Below are the code and all the weights of a small trained network. Each question names an input and a class and asks about switching units off, where a switched-off unit gives its printed mean instead of its output.

import numpy as np


def w(rows, s, z=0):
    codes = np.array(rows[::2]) - 128.0
    scale = np.full(codes.shape[1], s)
    scale[-1] = z or s
    return codes * scale


def norm(h):
    return h / np.sqrt((h * h).mean(-1, keepdims=True) + 1e-5)


def f(y):
    return y / 2 * (1 + np.tanh(0.7978845608 * (y + 0.044715 * y**3)))


def log_softmax(a):
    a = a - a.max(-1, keepdims=True)
    return a - np.log(np.exp(a).sum(-1, keepdims=True))


def net(x, mask):
    res = np.array(x, float).reshape(1, 8) / 4 @ E
    u = 0
    for l in range(2):
        y = f(norm(res) @ A[l][:, :-1].T + A[l][:, -1])
        res = res + np.where(mask[u : u + 13], y, B[l][:, -1]) @ B[l][:, :-1]
        u += 13
    return log_softmax(norm(res)[-1] @ U[:, :-1].T + U[:, -1])


A, B = {}, {}
E = w([
[59,151,170,80,96,101,29,77,184],'x0',
[145,138,254,115,157,24,152,95,135],'x1',
[136,131,91,143,19,173,145,200,154],'x2',
[42,189,104,19,186,96,169,193,40],'x3',
[86,139,123,140,155,149,138,224,170],'x4',
[68,133,67,178,101,114,213,49,115],'x5',
[94,164,164,102,191,200,130,88,101],'x6',
[153,208,119,203,163,87,95,99,114],'x7',
],0.0071)
A[0] = w([
[81,205,180,130,209,91,92,110,149,99],'0.n0',
[76,126,150,120,166,96,118,126,113,111],'0.n1',
[159,147,157,128,148,121,178,199,121,23],'0.n2',
[182,66,254,115,117,92,83,140,196,227],'0.n3',
[173,149,150,123,150,80,137,90,38,156],'0.n4',
[180,146,183,111,142,73,108,100,83,4],'0.n5',
[168,57,89,150,133,70,161,109,101,20],'0.n6',
[147,165,162,144,127,148,102,104,181,120],'0.n7',
[124,146,132,86,165,135,121,241,76,108],'0.n8',
[134,109,141,131,146,181,120,90,127,75],'0.n9',
[192,118,154,172,148,149,170,154,74,45],'0.n10',
[128,115,102,90,158,195,99,50,142,81],'0.n11',
[94,120,76,73,132,64,136,143,145,140],'0.n12',
],0.014,0.0038)
B[0] = w([
[119,252,150,149,117,103,132,137,113,214],'0.n0',
[143,141,130,61,144,122,156,130,163,167],'0.n1',
[87,56,128,128,137,153,93,161,133,156],'0.n2',
[206,49,165,108,98,17,153,73,174,246],'0.n3',
[98,201,178,146,145,132,165,118,119,197],'0.n4',
[68,211,146,146,197,153,141,140,148,174],'0.n5',
[131,171,70,131,78,152,95,169,164,157],'0.n6',
[95,131,156,154,83,174,137,176,139,163],'0.n7',
[121,25,99,133,93,155,95,133,65,212],'0.n8',
[146,88,139,156,111,133,66,121,121,141],'0.n9',
[99,151,164,132,213,109,149,131,141,163],'0.n10',
[146,73,109,86,123,138,86,122,118,164],'0.n11',
[116,116,126,150,174,88,117,106,90,171],'0.n12',
],0.016,0.012)
A[1] = w([
[159,193,104,136,62,180,82,104,165,80],'1.n0',
[133,125,124,153,94,112,121,28,159,109],'1.n1',
[232,120,170,171,173,169,153,192,143,184],'1.n2',
[118,97,85,160,153,177,75,116,62,2],'1.n3',
[105,98,82,128,117,186,169,159,135,102],'1.n4',
[80,111,254,138,112,197,62,172,146,81],'1.n5',
[109,184,122,129,107,145,177,143,161,150],'1.n6',
[113,200,161,50,149,39,170,122,144,73],'1.n7',
[158,221,155,117,122,129,132,92,169,114],'1.n8',
[54,97,69,108,72,146,92,128,86,127],'1.n9',
[149,120,135,120,158,255,80,32,100,122],'1.n10',
[147,79,206,127,94,94,59,124,123,95],'1.n11',
[142,121,137,54,180,199,87,211,105,112],'1.n12',
],0.013,0.0029)
B[1] = w([
[159,168,4,187,143,178,176,64,130,155],'1.n0',
[104,119,59,53,143,163,119,199,64,178],'1.n1',
[95,78,221,74,63,106,126,104,81,156],'1.n2',
[107,135,97,77,117,143,110,185,22,183],'1.n3',
[76,184,117,124,196,177,105,99,122,163],'1.n4',
[171,187,17,159,82,112,193,86,151,162],'1.n5',
[173,114,120,94,111,153,97,131,189,165],'1.n6',
[78,254,209,113,162,118,87,150,119,246],'1.n7',
[167,207,74,49,112,83,112,109,114,204],'1.n8',
[137,161,174,126,125,26,147,156,37,204],'1.n9',
[92,109,127,121,121,30,152,207,82,160],'1.n10',
[149,168,141,139,165,156,112,80,244,204],'1.n11',
[123,81,50,191,86,103,200,126,61,173],'1.n12',
],0.012)
U = w([
[80,127,187,177,184,229,147,163,160,3],'0',
[165,148,42,169,117,185,129,108,189,100],'1',
[100,90,89,143,145,124,122,182,33,183],'2',
[133,229,230,112,174,67,117,121,164,180],'3',
[193,2,168,123,108,94,100,110,203,148],'4',
],0.014,0.0041)

Each question gives the input, the list of numbers given to net, and the class t.
The units are the neurons (one row each of A and B). Each row of codes is followed by its name. A weight is (code - 128) times the scale printed after its matrix; where a second scale follows, it is the last column's (A, B and U).
mask holds one flag per neuron, layer by layer. A switched-off neuron (its flag False) gives its mean, the last column of its row in B, instead of its output. The means were averaged over made-up inputs and are rounded, as every weight is.
A unit's drop is (log p(t) with every unit on - log p(t) with that unit switched off) / (log p(t) with every unit on - log p(t) with every unit switched off).
The circuit of an input: a set's keep is (log p(t) with only the set's units on - log p(t) with every unit switched off) / (log p(t) with every unit on - log p(t) with every unit switched off). Starting from the 12 units with the biggest drops (on a tie, the unit counted first), units are removed one at a time, each time the one whose removal leaves the highest keep (on an exact tie, the one counted first), for as long as the keep stays at least 0.8.
circuit, biggest first: the units of the circuit, biggest drop first
unit that matters most: the unit with the biggest drop
k most important neurons: the k neurons with the biggest drops, biggest first
top k neurons in layer l: the k neurons of layer l with the biggest drops, biggest first
drop when u is switched off: that unit's drop, to one decimal
input [-5,-3,-4,4,4,0,6,6], class 2: circuit, biggest first -> 0.n8
input [1,-5,-3,1,-8,-7,3,-2], class 4: circuit, biggest first -> 1.n7, 0.n0
input [-4,-1,5,0,3,8,1,0], class 1: 3 most important neurons -> 0.n8, 1.n7, 0.n3
input [1,2,2,7,7,3,4,6], class 2: 3 most important neurons -> 0.n8, 0.n3, 0.n2
input [7,-2,3,5,7,-7,-2,5], class 2: top 2 neurons in layer 0 -> 0.n8, 0.n3
input [-6,1,6,-2,-8,3,2,-1], class 1: 3 most important neurons -> 0.n6, 0.n3, 1.n0
input [-4,-1,5,7,-2,7,2,5], class 2: top 2 neurons in layer 0 -> 0.n0, 0.n3
input [-4,-1,0,-4,6,6,-1,-3], class 1: 3 most important neurons -> 0.n8, 0.n3, 0.n6
input [-3,3,8,-8,6,6,8,-7], class 4: top 4 neurons in layer 0 -> 0.n0, 0.n6, 0.n5, 0.n4
input [-4,2,-4,-4,-4,6,-3,2], class 1: 4 most important neurons -> 0.n6, 0.n3, 1.n0, 0.n0
input [8,-7,2,-3,-4,1,-6,7], class 2: 4 most important neurons -> 0.n3, 0.n0, 1.n9, 0.n4
input [6,2,3,0,-7,-1,-8,-4], class 4: 3 most important neurons -> 0.n3, 0.n0, 0.n4
input [-5,0,-8,-1,-1,3,-5,-7], class 1: top 2 neurons in layer 0 -> 0.n6, 0.n3
input [3,-8,5,-4,1,0,-5,-1], class 1: circuit, biggest first -> 1.n0
input [2,6,0,-8,-4,-2,1,0], class 4: 2 most important neurons -> 0.n3, 0.n0
input [0,1,7,-5,3,5,7,0], class 1: 2 most important neurons -> 0.n8, 1.n5
input [-2,-3,-4,0,3,5,-6,8], class 1: 2 most important neurons -> 0.n6, 0.n3
input [-4,-6,4,0,3,5,-7,5], class 1: 2 most important neurons -> 0.n8, 0.n3
input [3,4,1,-8,-7,-4,-5,-5], class 4: drop when 0.n3 is switched off -> 0.2
input [-8,4,6,1,6,-4,6,-8], class 2: drop when 0.n3 is switched off -> 0.1
input [1,-1,-1,-2,1,-3,-4,-4], class 4: drop when 0.n3 is switched off -> 0.0
input [3,2,8,-3,-5,8,-2,7], class 1: unit that matters most -> 0.n8
